The symbols move the objects like this.
CH: m>ZP, w>ZB, y>NC, e>MM
LT: m>FS, w>CZ, y>LB, e>BP
QG: m>BC, w>ZJ, y>DZ, e>JQ
LZ: m>RG, w>FJ, y>LP, e>LD
CD: m>JP, w>GP, y>DH, e>TJ
GS: m>JR, w>MM, y>LL, e>CF
ZM: m>RQ, w>DT, y>CZ, e>GR
LD: m>LZ, w>FF, y>DG, e>LP
JQ: m>QG, w>DM, y>MG, e>DZ
HD: m>SZ, w>BH, y>HC, e>MJ
TJ: m>CD, w>MZ, y>QF, e>DH
ZP: m>RZ, w>MS, y>MM, e>CH
JP: m>SM, w>MF, y>TJ, e>CD
MD: m>SQ, w>GD, y>CR, e>FB
RR: m>ZR, w>HL, y>CQ, e>ZF
QP: m>TQ, w>HC, y>DN, e>TN
CC: m>QQ, w>CM, y>MD, e>SQ
LP: m>LD, w>RF, y>CN, e>DG
MC: m>CP, w>PZ, y>ZS, e>HH
FG: m>DD, w>JM, y>LC, e>NM
JJ: m>MP, w>QD, y>PF, e>BB
RM: m>NC, w>ZP, y>GS, e>JR
PB: m>HL, w>FQ, y>ZR, e>TD
BH: m>GT, w>NQ, y>QB, e>NT
LH: m>GZ, w>TR, y>DM, e>ZJ
HZ: m>MB, w>PP, y>GP, e>MF
DT: m>HT, w>PF, y>SL, e>FM
BC: m>HS, w>LH, y>JQ, e>QG
NT: m>BH, w>FL, y>SZ, e>QB
FL: m>NQ, w>SB, y>GT, e>QH
LF: m>PQ, w>TT, y>ZD, e>DQ
NS: m>LQ, w>JJ, y>DT, e>HT
ZJ: m>LH, w>PH, y>HS, e>DM
RP: m>TM, w>RT, y>FL, e>NQ
GG: m>JM, w>QP, y>DD, e>NH
DM: m>ZJ, w>DJ, y>BC, e>HS
SF: m>RJ, w>QR, y>PB, e>HL
ZB: m>MS, w>TG, y>RZ, e>GL
GT: m>QH, w>RP, y>NT, e>BH
ZR: m>TD, w>SF, y>ZF, e>RR
SZ: m>QB, w>GT, y>MJ, e>HD
ZZ: m>QF, w>CD, y>ZG, e>HM
FS: m>BQ, w>GR, y>BP, e>LT
LL: m>CF, w>RM, y>GJ, e>BD
FM: m>DT, w>LQ, y>RQ, e>SL
QM: m>TT, w>JQ, y>PQ, e>NR
CF: m>GS, w>NC, y>BD, e>LL
MJ: m>HD, w>NT, y>JZ, e>HC
HS: m>DM, w>GZ, y>QG, e>BC
JB: m>RT, w>RR, y>TM, e>SB
SB: m>JB, w>ZF, y>RP, e>TM
PF: m>BB, w>TC, y>NS, e>LQ
MS: m>FD, w>DS, y>GL, e>ZB
CT: m>LC, w>DD, y>RC, e>QD
CQ: m>ZF, w>TD, y>JB, e>RT
HM: m>ZZ, w>TJ, y>PZ, e>ZG
LC: m>NM, w>NH, y>QD, e>CT
JT: m>PZ, w>ZZ, y>CP, e>TH
PP: m>FP, w>LF, y>BZ, e>GN
BZ: m>GN, w>ZD, y>HZ, e>MB
QQ: m>GD, w>NB, y>SQ, e>CC
GN: m>PP, w>DQ, y>MB, e>BZ
GL: m>ZB, w>FC, y>ZP, e>RZ
MB: m>BZ, w>FP, y>MF, e>HZ
FJ: m>DP, w>LT, y>RF, e>FF
PQ: m>NR, w>MG, y>DQ, e>LF
MM: m>CH, w>GL, y>RM, e>NC
BT: m>CZ, w>RQ, y>FS, e>BQ
NR: m>QM, w>DZ, y>LF, e>PQ
NC: m>MM, w>RZ, y>JR, e>RM
GR: m>ZM, w>FM, y>BT, e>CZ
QD: m>CT, w>FG, y>TC, e>RC
HH: m>MC, w>JT, y>DL, e>ZS
HT: m>NS, w>BB, y>FM, e>DT
MF: m>HZ, w>GN, y>MZ, e>GP
TN: m>QP, w>JZ, y>JM, e>DN
DL: m>ZS, w>CP, y>CM, e>NB
SQ: m>CC, w>CL, y>FB, e>MD
QB: m>NT, w>QH, y>HD, e>SZ
QR: m>GJ, w>CF, y>FQ, e>BF
GD: m>CL, w>DL, y>CC, e>QQ
ZF: m>RR, w>PB, y>RT, e>CQ
DD: m>NH, w>DN, y>NM, e>FG
CP: m>TH, w>ZG, y>HH, e>MC
NQ: m>RP, w>JB, y>QH, e>FL
RQ: m>SL, w>HT, y>GR, e>ZM
TH: m>JT, w>HM, y>MC, e>CP
ZS: m>HH, w>TH, y>NB, e>DL
TQ: m>FR, w>MJ, y>TN, e>QP
GZ: m>DJ, w>RD, y>ZJ, e>LH
FB: m>MD, w>QQ, y>DS, e>CR
GP: m>MF, w>BZ, y>SM, e>MZ
DZ: m>JQ, w>HS, y>TT, e>MG
LB: m>BP, w>BQ, y>FJ, e>DP
DN: m>TN, w>FR, y>GG, e>JM
TR: m>RD, w>LP, y>DJ, e>PH
RF: m>FF, w>LB, y>LZ, e>RG
TD: m>PB, w>RJ, y>RR, e>ZR
DQ: m>LF, w>QM, y>FP, e>ZD
BB: m>JJ, w>RC, y>LQ, e>PF
RG: m>RF, w>DP, y>LD, e>LZ
FF: m>FJ, w>BP, y>RG, e>RF
FP: m>ZD, w>PQ, y>GN, e>PP
CR: m>FB, w>CC, y>TG, e>DS
NM: m>FG, w>GG, y>CT, e>LC
SM: m>MZ, w>HZ, y>CD, e>JP
MZ: m>GP, w>MB, y>JP, e>SM
NH: m>GG, w>TN, y>FG, e>DD
RJ: m>FQ, w>GJ, y>HL, e>SF
FR: m>JZ, w>HD, y>QP, e>TQ
NB: m>DL, w>MC, y>CL, e>CM
PH: m>TR, w>DG, y>GZ, e>DJ
RC: m>QD, w>NM, y>MP, e>TC
CL: m>CM, w>ZS, y>QQ, e>GD
BP: m>LT, w>BT, y>DP, e>LB
TG: m>DS, w>MD, y>FD, e>FC
GJ: m>BD, w>GS, y>BF, e>QR
SL: m>FM, w>NS, y>ZM, e>RQ
BD: m>LL, w>JR, y>QR, e>GJ
CN: m>DG, w>LZ, y>TR, e>RD
LQ: m>PF, w>MP, y>HT, e>NS
JZ: m>HC, w>SZ, y>TQ, e>FR
CZ: m>GR, w>SL, y>BQ, e>BT
PZ: m>ZG, w>QF, y>TH, e>JT
RD: m>CN, w>LD, y>PH, e>TR
HC: m>MJ, w>QB, y>FR, e>JZ
FD: m>FC, w>CR, y>ZB, e>MS
DS: m>CR, w>SQ, y>FC, e>TG
TC: m>RC, w>LC, y>JJ, e>MP
JM: m>DN, w>TQ, y>NH, e>GG
TT: m>MG, w>QG, y>NR, e>QM
MP: m>TC, w>CT, y>BB, e>JJ
HL: m>SF, w>BF, y>TD, e>PB
BF: m>QR, w>LL, y>RJ, e>FQ
JR: m>RM, w>CH, y>CF, e>GS
BQ: m>BT, w>ZM, y>LT, e>FS
DP: m>LB, w>FS, y>FF, e>FJ
FC: m>TG, w>FB, y>MS, e>FD
QH: m>FL, w>TM, y>BH, e>GT
CM: m>NB, w>HH, y>GD, e>CL
ZD: m>DQ, w>NR, y>PP, e>FP
DH: m>TJ, w>SM, y>ZZ, e>QF
ZG: m>HM, w>DH, y>JT, e>PZ
RZ: m>GL, w>FD, y>CH, e>ZP
MG: m>DZ, w>BC, y>QM, e>TT
FQ: m>BF, w>BD, y>SF, e>RJ
RT: m>CQ, w>ZR, y>SB, e>JB
DJ: m>PH, w>CN, y>LH, e>GZ
TM: m>SB, w>CQ, y>NQ, e>RP
DG: m>LP, w>RG, y>RD, e>CN
QF: m>DH, w>JP, y>HM, e>ZZ

The rows follow the links: the fewer symbols apart two objects are, the more alike their rows tend to be.

Each row is also shifted at random along 6 hidden directions that mean nothing.

Row, then object:
[   1   29  -27   -3   11   38   26   70    2   26   10   14   -6  -56    6   -4  -28    0   37  -25  -19   47  -16   16  -38  -58   -9   14]
object: HM
[  -2  -24    3  -48    0  -11  -53   79   23   14   -1  -13  -31   55  -81  -50   22  -13  -11   37   35  -24  -10  -18   -6   18  -65   30]
object: BP
[   3  -41  -47  -51   24   40  -15  -30   -8   53  -29   12   49   71  -22   27  -46   50  -28   24    3   -4   17   23  -59  -27  -16  -22]
object: NB
[  60   37    4   48  -44   21   61  -10  -25  -67   -6   22   15  -32   27   19   21   48  -17   -6   62    6   18  -10   22   28  -14  -65]
object: RT
[-100    5   32  -27   10    1   40   54  -76  -37   -2   17  -21  -14   10   -2  -47  -38   64  -46  -14   16  -19    2   59  -17   -1   77]
object: GR
[  13    8   31  -12   32  -25   33  -35  -16  -47  -37   23   74   -8  -25   25  -10   -3   13   -5   21    7   28   -7    8   69  -41  -78]
object: TN
[ -40  -10    0    4  -20   10   -4   -8    6   16   15   18  -23  -18   34    9  -35  -24   32    4  -63    5  -35   39   -4  -43   26   69]
object: HZ
[-158  -13    0   17   86  -20   38  -70  -13    2  -25  -16   19  -45    5    1    3   -2   26  -77    7   37   12   42  -22    5  -32  -15]
object: MJ
[  49   -3   11   14   33  -42   -1  -27   14   17    1   35  -26  -19   16   10   44   49  -16   27   11    8    9   10   18   23  -57  -27]
object: HL
[  46  -41   -3  -18   31   -2   -2   -8   17    1   -2  -32   24   -6  -49  -16  -16  -30   33   46  -30    5  -32  -29   12   24   -3  -10]
object: ZJ
[ 112  -10  -24  -31   27  -39  -39   43   16   52   -8    8  -12  -48  -17   -8   -7  -34   13    4  -43   50  -26   42  -19  -18  -27   48]
object: SM
[  20   38   47  -26   -5   -6    7   38  -37  -38  -17   19   37   37  -11   13   -6  -24    8  -22   24  -18   48  -35   30   39    4  -38]
object: DD
[   0   29   22   93    9  -31   42  -42   54  -60   15  -33   -5 -106   11  -19   72  -21   18  -14   19   18   -8  -27   23   58   -7  -78]
object: JM
[ 109   -2   38  -24  -27   28   21    8   33  -40    4    7   52   23  -37  -18   -9  -21   27   53  -13  -22  -11  -28   -4   26    1  -32]
object: QG
[ -26  -52  -28   36    7  -21   14  -18  -11  -48  -51  -19   26  -64  -38    1    1  -12   11   28   15   30  -60   -3   78   29  -37  -45]
object: ZM
[ -53   -7    9  -14   66  -23   25  -18   -6  -19  -51    9   80  -30  -34   10    2   -7   19  -24   22   37   16   -1    6   43  -53  -91]
object: DN
[  47   41   50  -67  -17    7   40    0  -29   -1   40   48   17   36   39   30  -17   45    2   52  -18  -12   42  -15  -32   21   27   27]
object: TG
[ -47    6   -1   -1   20  -14   22    2  -62    3    1   38  -15   -3   38   43  -14   63   -5   25    4   16   15  -16   57    2  -11  -12]
object: PB
[  33    2   19   49    0  -58   -2  -39   13  -43   27  -28  -26  -39    1    1   55    6  -15   43   22  -14    7  -56   36   93    4  -37]
object: QP
[ -15    4   32   41  -24   36   28  -41   16  -71  -65   33   95   23  -17    9   -3  -20   13  -46   36  -30   19   21   13   10  -29 -115]
object: QD
[  88   51    7   13   17  -19   35   44  -23  -14   -2    8  -19  -56   20   -6   42   11   -1  -68   49   37   20   13    3  -10  -23   -1]
object: CQ
[  42  -46  -48   11  -35    1  -53   -3   56   20  -31  -34   26   -7  -31  -15   22  -26  -35   32  -14    9  -43   11    1  -29   22  -24]
object: ZD
[  -2  -32  -71   -6   19   -2  -50   62  -41   19  -39  -67    8  -14  -59  -12  -43  -70   -3  -70   14   31  -20    0   10  -14   14   20]
object: RG
[ -13   34    7   17    2  -26   17   46  -33    6   45   -1  -82  -25   48    4   38   54  -14   10   22   11    8  -44   53    3   14   36]
object: RR
[ -63   44    3   -8  -29   16    3   10   22   23   24   26    4   19   43   17   24   37  -31   16   -4   -1   34  -10  -29  -21   31  -19]
object: CH
[  27   27  -10   18  -17   48    5    2   32   30   45   -6  -46   12   25  -15    1   21    1  -14    0  -20    4   10  -70  -45   17   39]
object: HH
[ -11  -23   10   -7   35   -9  -17    3    6   22   40  -45  -49    3  -13  -23  -21  -40   44    8  -43  -17  -26  -32    9   11   27   75]
object: DJ
[  59  -21  -53  -29   76  -22  -31   -1   13   90    3  -40  -26  -27   -5  -14   12   -4  -14  -54  -14   46    3   35  -61  -45    7   52]
object: CL
[ 127   -5   15  -92  -40   -6  -79   82   -5   42   -9    8    2  104  -31  -15  -17  -49  -33   12  -19  -28   20    4  -19  -27   38   81]
object: DQ
[ -22  -17  -26   16   38  -28  -20   31    5   -5  -56  -42   51  -36  -39   -7   38  -21  -17  -27   35   39    4  -36   50   16  -12 -102]
object: FG
[ -79    6   58  -83   23   19  -24   76   55   61   56   -4  -50   73  -23  -67   28  -12   43   36  -38  -27   -2  -34  -31  -49    9   97]
object: DZ
[ 115   27   -6   30  -86   58    5    5   40  -15   48   20  -24   31    7   -3   -2   45  -24   76   15  -51   -1  -24  -37    9    3  -21]
object: JT
[ -39   31  -44   48  -45   85   58   14  -21  -17   20    2   13  -43   39   21  -56   21   19  -25   -7   24  -15    5  -24  -52   46  -18]
object: TH
[ -47    2  -14   70  -18   -1   34  -72  -42  -26  -12   27   15  -43   73   67  -29   47   -7    8  -15    9    3   13   51    2   22  -57]
object: BF
[ -43   38   61  -18   26  -24   40  -15  -54  -34   19   19   -2    0   28   16  -21  -15   35  -46   -1   -8   42   -6    5   47    8   25]
object: TQ
[  18    8  -33  -55   13  -27  -37   80  -84   33  -16  -17  -26   54  -10    7    9   23  -67  -36   64   13   42  -28   25   -3   11   32]
object: RP
[  -9  -20  -33  -31   67  -25   20  -34    7   54   -1  -18   24  -54    1    6   16   30   -6    8  -20   61   -8    9  -34  -12    3   -8]
object: FB

The symbols that take the first to the second take the third to the fourth, perhaps in another order. What is the fourth?
Answers are names.
[ -64  -11   14  -35   15    1   -8  -48  -35   24  -32   78   34   75   33   58  -45   63  -17   29  -10  -24   42   31    3   -5  -34  -29]
: [  51   45   30  -17  -10    9   62   21 -108  -43  -14   72   27    6   55   64  -63   38   14  -24   13   11   46    6   46   10   -1   -8]
:: [  62  -38  -10  -21    6   -7  -19    3  -35  -10    4  -38   16   14  -33   11  -59  -36   19   42  -33  -10  -22  -42   41   43   35   12]
: JQ

[  -5  -15   -8   20  -42  -43  -19   65  -86  -32   31  -46  -87  -32   17    3  -14  -31    0   25   -7    3  -43  -71  139   30   65   84]
: [ -23  -23  -19   36   25   -5   23   18   34  -38  -41  -24   20  -91  -55  -37   26  -34   36  -35   28   49  -55   20   18   -3  -68  -37]
:: [ -51  -35  -42  -18   88  -52  -33  -18  -15   70  -48   17   12  -15    4   27    4   41  -16   -1  -10   51   12   29   21  -18  -51  -32]
: PB

[  60   19    9  -31   14  -27   19  -17   26   27   40    2  -10  -27   21    5   38   37  -12   40  -14   22   10  -10  -36   16   12   12]
: [ -62  -33  -45   -4   13   48   18  -65    1   34    2   -3   21   24   10   20  -33   57  -14   29   -8   -6   -6   21  -47  -33    7  -15]
:: [ 106   35   -5   59   -4  -50  -29   60   -6  -23   -5  -67  -23  -70   -1  -23   62  -69  -12  -75   27   26   10  -47   61   25   50  -25]
: TQ

[  12   45   31   11  -26   30   48  -24  -15  -51   -9   34   15   26   17    3   10   26  -12  -68   66  -27   46   35  -45    6  -28  -17]
: [ -38   23   -9   -5   53   -9   30   44  -27   19  -12   12  -14  -39   12   -9   34   37    3  -50   40   49   19    8    8  -32  -40  -10]
:: [  23  -51  -39  -20   43  -19  -55    6  -15   29  -24  -51    2   23  -60   -9  -43  -51    5  -20  -14    2  -16   -4   -4   14    3   25]
: RF

[  54  -36  -58   54  -15    9   -7  -93   43   19   21  -43  -12  -23    8    7   24   51  -46   67    6   -3  -26  -11  -27   11   26  -34]
: [  16   24  -27   59  -26   60   37  -39   26   -1   32  -10  -16  -29   37   -2   -8   21    7  -30   -3   -1   -8   25  -60  -42   29   -3]
:: [-112    8   19   -4    7   10  -14   39  -32   -8  -21   -8   16   44    1    1    0  -21    5  -39   11  -13   24  -33   53  -17   28  -17]
: DD

[ -67   23   20    7  -66   58    5   38  -46  -44   30   -3  -33   57   -2   -6  -69  -34   22  -22    4  -55    5  -15   -6    1   38   64]
: [  24   14   30   -7  -75   53   11   28  -10  -72   -7   30   25   67  -41   -8  -49  -20    9   13   36  -60    5   -2  -15   34  -29  -10]
:: [ -31   20   81   23  -14    0   46 -108   30  -72   20   44   11   34   10   12   17   34   14   49   19  -65   31   -2  -24   90  -46  -46]
: MJ

[   1  -34  -40   32   -4  -23  -31   -3   53   39   31  -18  -58  -61    0   -8   16   12   -4   93  -45   22  -61   -9   14   -3   -7   22]
: [  26   27   61  -30  -55   59   17   10   61  -22   14   36   24   58   -4  -37    5  -24   32    3  -22  -45    2   19  -54  -36    8   22]
:: [ -30  -15  -64   26   18   20   21   21   19   24  -16   -4   22  -97   -7   12  -25   15   23   30  -30   74  -51   11    3  -33  -19  -42]
: ZD

[  33    2  -22  -30   53  -16   48  -30    3   19  -19    1   68  -73    5   19    9   20    7  -10  -11   74    2   22  -38   -4   -6  -46]
: [  26   36   39  -68   -6   -8    9   18   32   27   33   41   10   33   14    2   34   47  -21   60   -6   -5   42  -19  -49   13   -3    0]
:: [ -43   -2  -10   -7   30  -26  -31   29   40   43   23  -19  -70   28  -15  -42   92   55  -53   12   66  -13   16  -18  -17   -3  -43   11]
: QH

[ -40   48   70  -11   42  -34   22   24    8   -9   29   10  -29   -7    6  -25   37  -25   37  -46    4   -9   36  -20   -2   24  -14   21]
: [  11   12   34  -47   17  -42  -27   53  -39   -3   -2   -4    9   45  -26    8   12   -8  -17   18   20  -14   43  -60   44   59   -2  -19]
:: [  39   38   30  -27   28   -9    2    4    9    6   -6   20  -14   38  -11  -27   38    2  -18  -93   63  -13   54   53  -74   -6  -56   28]
: QH

[   9  -22    7  -48   29  -57  -34   87  -47   11   -7  -18  -52   -3  -31  -25   -3  -42   14  -10    3   22  -24  -22   68    3  -15   85]
: [ -61  -41  -46  -41  -20   31  -39   66  -65   -1  -42  -22   38   66  -64    8  -72  -23  -16    7   25  -10   -7  -26   25    2   -3   -4]
:: [ -44  -50  -15    6  -36    4   12    5  -41  -60  -39    5   38   -2  -42   17  -33   11   -4   75   22   -2  -42  -31   88   42  -31  -46]
: RF

[ -35   73   19   47  -57   34   45  -22   11  -26   28   26   12  -37   79   25   13   13   -3  -40   -4    3   30   18  -31  -26   57  -26]
: [   6   44  -31   13  -21  -12  -14   42   -5   28   14  -19   -7  -41   44   18   32    9  -38  -19   -2   39   26  -19    2  -19   68  -13]
:: [   8   20   -2  -21   -5    5   -3   -2   51   24  -12   23   56    2   -2    6   49   45  -37   36   13   18   27    5  -51    2  -20  -75]
: GL

[  54  -13   27  -59    7    6    1   41  -10    6   12  -10   20   36  -36  -13  -33  -29   33   44  -32  -12   -7  -44   15   16   21   22]
: [ -89  -25  -14   -4   21   13   21   32  -38    5   29  -53  -12  -38    1   -5  -42  -29   52   21  -54   28  -46  -61   60  -14   71   38]
:: [   0    9  -35  -37   13  -32  -25   46    1   54   13  -23    5  -26    9   12   47   36  -52   54   -1   48   13  -46    6   -2   41  -22]
: MS

[ -88  -15   14    0   49   -6  -14    9  -21    7  -55   -6   22   14    0  -14   -4  -57   30 -117   -1    7    8   38   27  -52   -3   14]
: [ -27  -17   44   20   11  -21  -27  -35   28  -14  -14    2  -32   38    2  -27   34  -29   13  -36    5  -42   -4   27   25   -8  -17   29]
:: [   0   -4   -3   24  -16   21  -22   -3    7  -13   13  -31  -32   18  -30  -28  -32  -54   20  -35    1  -37  -13    6  -28    7    9   42]
: DG

[ -34   -1   22  -13    5  -20   19   43  -62  -33   -2    0  -32  -25    6   -5  -25  -43   43  -32  -11   14  -20   -5   71    0    5   72]
: [ -22  -44   24   23   -1  -36  -22  -27   13  -26    5   -6  -48   11  -10  -21   32   -6    1   42    3  -30  -40   -9   67   26  -21   29]
:: [   8   49  -13   42  -11  -22   -8   14   69   35   41  -26  -43  -71   43  -21   93   16  -34   -2    1   30    5  -15  -33  -18   37  -13]
: ZB

[ -64   -1  -13    5    2   -1  -10   -6  -13    8    1  -12  -24   40   -1   -6   34   46  -50  -18   61  -19   27   -6  -12    4  -16   -2]
: [  65  -16  -60  -49   39  -43  -50   67  -55   41  -55  -27   13   19  -47    1   27   10  -74  -48   77   42   36   -6    9    0  -31  -19]
:: [   9  -20  -21   74  -16   15   19  -47  -11  -42   25  -63  -19  -64    7   -4  -43  -53   39  -18  -30   -3  -45  -22   29   21   61   17]
: CN

[  89  -47  -44   16    0  -15  -19  -35   67   14  -28   18   35  -55  -37    3    4   13   -8   82  -27   33  -52   34  -16   13  -64  -60]
: [  27   -3   -1  -52   28    7    1   30   23   38   -7   52   18   -8  -19    3  -38    7   38   32  -38   25  -12   42  -41  -24  -61   15]
:: [  44    8   37  -27  -36   20   12   44  -14  -20   44  -16   -8   25   -2  -11  -26  -23   38   50  -40  -25  -16  -66   34   15   61   43]
: JQ

[  20    4   30  -48   50  -35   -6  -36  -29    2  -24   19   17   52  -19    7   -6   -7  -13  -63   32  -18   53   42  -47   37  -47   21]
: [ -28    0   -3  -43   14    2    0  -15  -62   -5  -38   21   34   66  -14   24  -27   16  -38  -57   55  -12   57   26  -23   11  -26   -1]
:: [ -31   12   54   27   13   -8  -28   -9   74   -3   -8   -3  -26   36  -12  -53   74  -26   12  -49   23  -45   15   18  -16  -16  -31  -10]
: NM

[  14  -43   -4    6   74  -22  -19  -24   64   34    7  -50  -24  -35  -51  -49   16  -48   44  -10  -33    8  -40    8  -29    5  -31   23]
: [-137    5   32   41  -59   41   62    0  -21  -87   30   16  -21  -22   15   -4  -26    8   50   37    2  -26  -41  -30   67   17    4   16]
:: [ -33  -39  -44   12    7   25  -11   -8  -60   -9  -29  -46   28    0  -32   12  -86  -55   19  -38  -11    5  -21   -1   17    4   35    8]
: SL

